Below is a small trained network, with its code and all its weights. Each question gives an input and a target symbol and asks what happens when units are switched off, that is, made to give their printed mean instead of their output.

import numpy as np


def w(rows, s, z=0):
    codes = np.array(rows[::2]) - 128.0
    scale = np.full(codes.shape[1], s)
    scale[-1] = z or s
    return codes * scale


def f(y):
    return np.maximum(y, 0)


def softmax(a):
    e = np.exp(a - a.max(-1, keepdims=True))
    return e / e.sum(-1, keepdims=True)


def log_softmax(a):
    a = a - a.max(-1, keepdims=True)
    return a - np.log(np.exp(a).sum(-1, keepdims=True))


def net(x, mask):
    ids = ['αγεησφ'.index(c) for c in x.split()]
    T = len(ids)
    res = E[ids] + P[:T]
    r = res
    for j in range(2):
        rows = slice(2 * j, 2 * j + 2)
        q, k, v = (r @ M[0][rows].T for M in (Q, K, V))
        z = softmax(np.where(np.tri(T) > 0, q @ k.T / 2**0.5, -1e9)) @ v
        o = O[0][rows]
        res = res + np.where(mask[j], z, o[:, -1]) @ o[:, :-1]
    y = f(res @ A[0][:, :-1].T + A[0][:, -1])
    res = res + np.where(mask[2:14], y, B[0][:, -1]) @ B[0][:, :-1]
    return log_softmax(res[-1] @ U[:, :-1].T + U[:, -1])


Q, K, V, O, A, B = {}, {}, {}, {}, {}, {}
E = w([
[195,7,154,169,174],'α',
[111,116,94,102,140],'γ',
[86,114,135,141,199],'ε',
[180,89,92,119,119],'η',
[154,126,55,87,104],'σ',
[130,43,116,138,156],'φ',
],0.016)
P = w([
[62,116,12,249,158],'0',
[154,120,70,142,143],'1',
[141,114,67,118,166],'2',
[131,98,79,104,175],'3',
[120,86,102,84,175],'4',
[108,70,120,60,169],'5',
[114,64,125,59,157],'6',
[112,40,139,47,154],'7',
[106,34,144,37,135],'8',
[92,15,161,40,123],'9',
[93,3,163,31,112],'10',
],0.0075)
Q[0] = w([
[78,166,204,162,142],'H1',
[132,205,250,163,30],'H1',
[135,43,59,60,225],'H2',
[122,165,141,123,63],'H2',
],0.012)
K[0] = w([
[86,161,238,71,138],'H1',
[167,133,255,5,79],'H1',
[45,123,18,185,83],'H2',
[188,99,172,60,102],'H2',
],0.0083)
V[0] = w([
[56,136,211,196,254],'H1',
[31,176,88,47,167],'H1',
[86,27,132,158,173],'H2',
[162,37,175,130,169],'H2',
],0.0083)
O[0] = w([
[168,160,189,130,78,185],'H1',
[253,129,116,97,141,128],'H1',
[153,112,85,104,99,253],'H2',
[91,96,112,159,87,152],'H2',
],0.015,0.0081)
A[0] = w([
[172,56,169,178,202,119],'N1',
[71,67,86,152,200,106],'N2',
[205,142,99,44,236,110],'N3',
[114,129,40,132,254,2],'N4',
[65,139,202,168,76,149],'N5',
[206,114,124,171,129,116],'N6',
[186,161,170,133,70,135],'N7',
[121,131,137,54,90,220],'N8',
[187,143,72,103,135,176],'N9',
[75,131,154,74,181,215],'N10',
[139,102,99,105,179,117],'N11',
[88,190,124,247,159,210],'N12',
],0.0088,0.0054)
B[0] = w([
[100,198,74,99,126,188],'N1',
[166,211,115,73,87,229],'N2',
[70,123,157,104,140,239],'N3',
[81,154,170,79,94,189],'N4',
[2,132,152,111,182,144],'N5',
[122,176,84,114,131,205],'N6',
[148,198,162,83,115,202],'N7',
[159,111,125,175,153,242],'N8',
[117,119,127,116,160,255],'N9',
[153,85,61,144,79,179],'N10',
[114,149,129,99,124,192],'N11',
[138,204,92,198,89,139],'N12',
],0.009,0.008)
U = w([
[142,69,135,93,232,255],'α',
[70,162,153,160,116,9],'γ',
[134,222,2,132,98,183],'ε',
[175,41,73,155,132,152],'η',
[109,140,116,54,122,83],'σ',
[168,209,191,128,86,34],'φ',
],0.008,0.0037)

Each question gives the input, a string of symbols that net reads in full, and the target symbol t.
The units are the heads (2 rows each of Q, K, V and O) and the neurons (one row each of A and B). Each row of codes is followed by its name. A weight is (code - 128) times the scale printed after its matrix; where a second scale follows, it is the last column's (O, A, B and U).
mask holds one flag per unit, heads first, then neurons. A switched-off unit (its flag False) gives its mean, the last column of its rows in O or B, instead of its output. The means were averaged over made-up inputs and are rounded, as every weight is.
A unit's drop is (log p(t) with every unit on - log p(t) with that unit switched off) / (log p(t) with every unit on - log p(t) with every unit switched off).
The circuit of an input: a set's keep is (log p(t) with only the set's units on - log p(t) with every unit switched off) / (log p(t) with every unit on - log p(t) with every unit switched off). Starting from the 12 units with the biggest drops (on a tie, the unit counted first), units are removed one at a time, each time the one whose removal leaves the highest keep (on an exact tie, the one counted first), for as long as the keep stays at least 0.8.
circuit, biggest first: the units of the circuit, biggest drop first
unit that matters most: the unit with the biggest drop
top k neurons: the k neurons with the biggest drops, biggest first
heads that matter: for each layer, one digit per head in row order, 1 if its drop is at least 0.15 and else 0, layers parted by /
drop of u: that unit's drop, to one decimal
input ε ε ε, target φ: unit that matters most -> H1
input φ φ ε ε, target η: heads that matter -> 01
input η φ η α η ε, target ε: heads that matter -> 10
input γ ε ε, target α: heads that matter -> 10
input γ ε γ α η, target α: circuit, biggest first -> N2; N3; H2; H1
input σ ε φ, target σ: top 2 neurons -> N4; N3
input σ η η, target σ: circuit, biggest first -> H1; N4; N3; H2
input σ α η γ, target σ: heads that matter -> 11
input α η σ α α σ γ η γ σ ε, target γ: circuit, biggest first -> H1; N5
input ε α η η ε γ η η ε η, target φ: top 2 neurons -> N7; N10
input ε σ η γ η ε η γ σ, target φ: circuit, biggest first -> H1; N7
input σ φ ε σ φ σ η α α, target σ: top 3 neurons -> N3; N4; N1
input φ γ α, target ε: top 2 neurons -> N1; N6
input η η α η η σ ε, target ε: top 3 neurons -> N2; N10; N12
input φ α ε η γ φ, target η: unit that matters most -> H2
input γ α ε, target α: top 3 neurons -> N2; N3; N7
input σ φ φ φ α σ, target σ: drop of N2 -> 0.1
input ε φ η η γ σ η ε σ ε, target φ: drop of H1 -> 1.5
input φ σ φ φ ε, target η: drop of N1 -> 0.2
input α σ σ η ε, target γ: circuit, biggest first -> H1
input η σ γ α, target ε: top 2 neurons -> N1; N2
